Look-ups in named tables: a row name and a column name give one cell, copied from the table.

kiguf:
cols = tasek, nari, bofa, mam
feb: [44, 44, -11, -12]
kanala: [-42, -40, 77, 76]
rirobot: [-63, -60, 98, 97]
kize: [19, 20, 14, 13]
sav: [9, 10, 24, 23]
zam: [28, 29, 4, 4]
nemosuk: [61, 61, -29, -30]

What is the nari of kanala in kiguf? -40
What is the mam of nemosuk in kiguf? -30
What is the tasek of zam in kiguf? 28
What is the bofa of kize in kiguf? 14
What is the mam of kanala in kiguf? 76
What is the tasek of kanala in kiguf? -42
What is the tasek of sav in kiguf? 9
What is the bofa of rirobot in kiguf? 98
What is the tasek of rirobot in kiguf? -63
What is the mam of rirobot in kiguf? 97
What is the bofa of feb in kiguf? -11
What is the mam of feb in kiguf? -12
What is the mam of sav in kiguf? 23
What is the mam of zam in kiguf? 4
What is the nari of zam in kiguf? 29
What is the nari of feb in kiguf? 44
What is the tasek of nemosuk in kiguf? 61
What is the nari of nemosuk in kiguf? 61
What is the nari of rirobot in kiguf? -60
What is the bofa of zam in kiguf? 4

pep:
	rimogef	rolodar	miz	lut	morik	gol	borin	nuv	sek	mil
fuzazu	722	760	723	658	328	563	596	766	443	517
sak	695	396	300	260	695	687	560	408	252	660
mibev	649	325	215	660	423	232	494	765	497	415

fuzazu, miz => 723
fuzazu, nuv => 766
mibev, mil => 415
sak, morik => 695
fuzazu, mil => 517
sak, borin => 560
fuzazu, rimogef => 722
fuzazu, lut => 658
sak, lut => 260
mibev, rimogef => 649
fuzazu, rolodar => 760
mibev, miz => 215
fuzazu, morik => 328
fuzazu, borin => 596
mibev, sek => 497
mibev, morik => 423
sak, miz => 300
fuzazu, sek => 443

mim =
	nufefe	bitonos	mosi	buvafum	rofufot	lod	pepor	surip	vin	bara
tiv	69.9	66.9	81.4	69.3	49.0	69.1	18.7	56.6	68.9	65.1
zivi	62.6	43.4	76.0	31.6	18.4	40.0	29.8	86.2	30.9	60.2
dat	24.1	53.5	73.2	61.0	62.6	70.0	53.5	80.1	48.0	63.0
lepi	53.2	38.1	51.1	26.8	23.1	23.6	51.3	51.1	39.1	73.9
zoso	41.7	53.0	69.7	64.5	25.9	32.7	37.0	37.8	59.9	96.3
torakab	63.4	60.9	77.9	39.6	59.8	78.9	22.1	60.8	63.7	77.7
pibotus	12.2	50.4	58.2	58.9	71.7	63.0	72.2	64.2	51.1	65.9
nole	7.5	46.6	63.8	62.6	53.1	50.1	68.7	70.0	43.7	73.0
vudepab	42.4	56.5	42.7	94.8	43.2	26.4	66.2	24.9	66.1	50.2

torakab, surip -> 60.8
nole, bara -> 73.0
nole, lod -> 50.1
zoso, nufefe -> 41.7
zivi, mosi -> 76.0
dat, mosi -> 73.2
pibotus, vin -> 51.1
vudepab, lod -> 26.4
pibotus, bara -> 65.9
vudepab, mosi -> 42.7
lepi, bara -> 73.9
tiv, bara -> 65.1

keror:
         mes  fanedu  kolu  foveba  pimeba  pem  rudiger  taf
modaz    173     747   239     725     262  598      119  505
dogotan  261     453   425     489     831  242      400  270
rig      347     591   149     397     788  777       44  734
sur      718     301   373     619     777  819       79   73
firod    322     213   677     522     304  165      210  748

foveba of firod = 522
kolu of dogotan = 425
taf of firod = 748
fanedu of dogotan = 453
mes of rig = 347
mes of sur = 718
Which row has the largest pem? sur

kar:
         vul  mip  penu  muf  nubokad
butobu   125  246   138  169       28
mep      125  246   138  169       28
dirego   153   35   141  110      248
rorap    153   36   141  110      248
lobeka   153   35   141  110      249
saveluf  153   36   141  111      247
lubod    125  246   138  169       28
vudil    125  246   138  169       28
fop      125  246   138  169       28

mip of lubod is 246
penu of mep is 138
vul of lobeka is 153
nubokad of dirego is 248
penu of fop is 138
penu of lobeka is 141
muf of fop is 169
Which row has the largest nubokad? lobeka

betom:
fields: bosuzo, sot, kasa, zibo, somukig, ter, lan, tukezu
nefig: [131, 39, 37, 30, 82, 170, 129, 30]
lib: [91, 182, 184, 191, 139, 51, 92, 191]
bavot: [90, 182, 184, 190, 138, 51, 92, 191]
pimo: [91, 183, 185, 191, 139, 51, 92, 191]
reteva: [91, 182, 185, 191, 139, 51, 92, 191]

ter of lib: 51
ter of reteva: 51
kasa of pimo: 185
tukezu of lib: 191
lan of nefig: 129
sot of reteva: 182
lan of bavot: 92
kasa of lib: 184
ter of nefig: 170
zibo of lib: 191
sot of lib: 182
bosuzo of nefig: 131
sot of pimo: 183
somukig of reteva: 139
somukig of lib: 139
Row with the largest sot: pimo

zatise
fields: vop, vud, buk, nuba, vurosa
vem: [30.1, 30.1, 81.7, 29.2, 29.2]
netov: [60.0, 60.0, 50.6, 59.5, 59.5]
ruv: [35.1, 35.1, 76.5, 34.3, 34.3]
dibasir: [48.3, 48.3, 62.8, 47.6, 47.6]
pogosi: [56.0, 56.0, 54.7, 55.4, 55.5]
pozis: [26.6, 26.5, 85.3, 25.6, 25.6]
goz: [86.0, 86.1, 23.5, 85.8, 85.8]
zituz: [29.0, 29.0, 82.8, 28.1, 28.1]
sutuvep: [76.5, 76.5, 33.5, 76.1, 76.1]
ven: [32.9, 32.9, 78.7, 32.0, 32.0]
deg: [26.4, 26.4, 85.4, 25.5, 25.5]
sefozo: [80.3, 80.4, 29.5, 80.0, 80.1]

vem, buk => 81.7
sutuvep, buk => 33.5
ven, vurosa => 32.0
dibasir, buk => 62.8
zituz, vop => 29.0
goz, vud => 86.1
vem, nuba => 29.2
sutuvep, nuba => 76.1
netov, vurosa => 59.5
netov, vud => 60.0
netov, vop => 60.0
deg, vurosa => 25.5
pogosi, vop => 56.0
goz, nuba => 85.8
sutuvep, vop => 76.5
ruv, vud => 35.1

pas:
	badum	getive	dolu
dofita	647	277	666
danuz	651	203	376
deravu	630	-573	227
vena	613	-540	20
notopir	673	73	653
nizuvep	670	-460	555
gute	606	-935	-243

What is the dolu of dofita in pas?
666
What is the dolu of deravu in pas?
227
What is the dolu of nizuvep in pas?
555
What is the dolu of vena in pas?
20
What is the badum of danuz in pas?
651
What is the dolu of danuz in pas?
376
What is the badum of vena in pas?
613
What is the dolu of notopir in pas?
653
What is the badum of dofita in pas?
647
What is the badum of notopir in pas?
673
What is the dolu of gute in pas?
-243
What is the getive of danuz in pas?
203
What is the getive of dofita in pas?
277
What is the getive of notopir in pas?
73
What is the getive of vena in pas?
-540
What is the badum of gute in pas?
606
What is the getive of gute in pas?
-935
What is the getive of deravu in pas?
-573
What is the badum of deravu in pas?
630
Which row has the largest dolu? dofita

lat =
,poza,nuz,gotuno,busu,dat,vom,pez,muga,non
kuvusi,161,80,84,163,162,89,89,86,89
beg,103,136,140,105,105,144,144,142,145
kes,139,101,105,141,141,109,110,107,110
zof,174,66,70,176,176,76,76,72,75
sur,125,115,119,127,126,123,123,121,124
per,130,110,114,131,131,119,119,116,119
duta,47,191,195,49,49,198,198,197,199
puz,68,171,175,70,69,178,178,177,179

muga of sur = 121
vom of kes = 109
non of duta = 199
muga of per = 116
busu of kes = 141
poza of kes = 139
poza of sur = 125
gotuno of beg = 140
muga of kes = 107
gotuno of puz = 175
vom of per = 119
poza of zof = 174

masemin:
,fum,robiv,vimef,denutiv,rez,ganoz
pob,29.77,30.98,80.74,80.05,24.74,27.29
nupupu,74.14,74.54,35.31,34.59,69.18,71.95
taf,77.23,77.59,32.12,31.40,72.28,75.08
vate,25.57,26.89,85.03,84.34,20.53,23.08
pifozug,21.67,23.06,89.03,88.34,16.63,19.16
por,40.32,41.33,69.95,69.25,35.31,37.91
zag,88.99,89.11,20.11,19.38,84.05,86.89

vimef of taf = 32.12
ganoz of pifozug = 19.16
rez of taf = 72.28
fum of pob = 29.77
vimef of nupupu = 35.31
ganoz of vate = 23.08
vimef of pifozug = 89.03
fum of zag = 88.99
rez of por = 35.31
rez of nupupu = 69.18
denutiv of vate = 84.34
rez of pifozug = 16.63
robiv of pob = 30.98
rez of zag = 84.05
ganoz of nupupu = 71.95

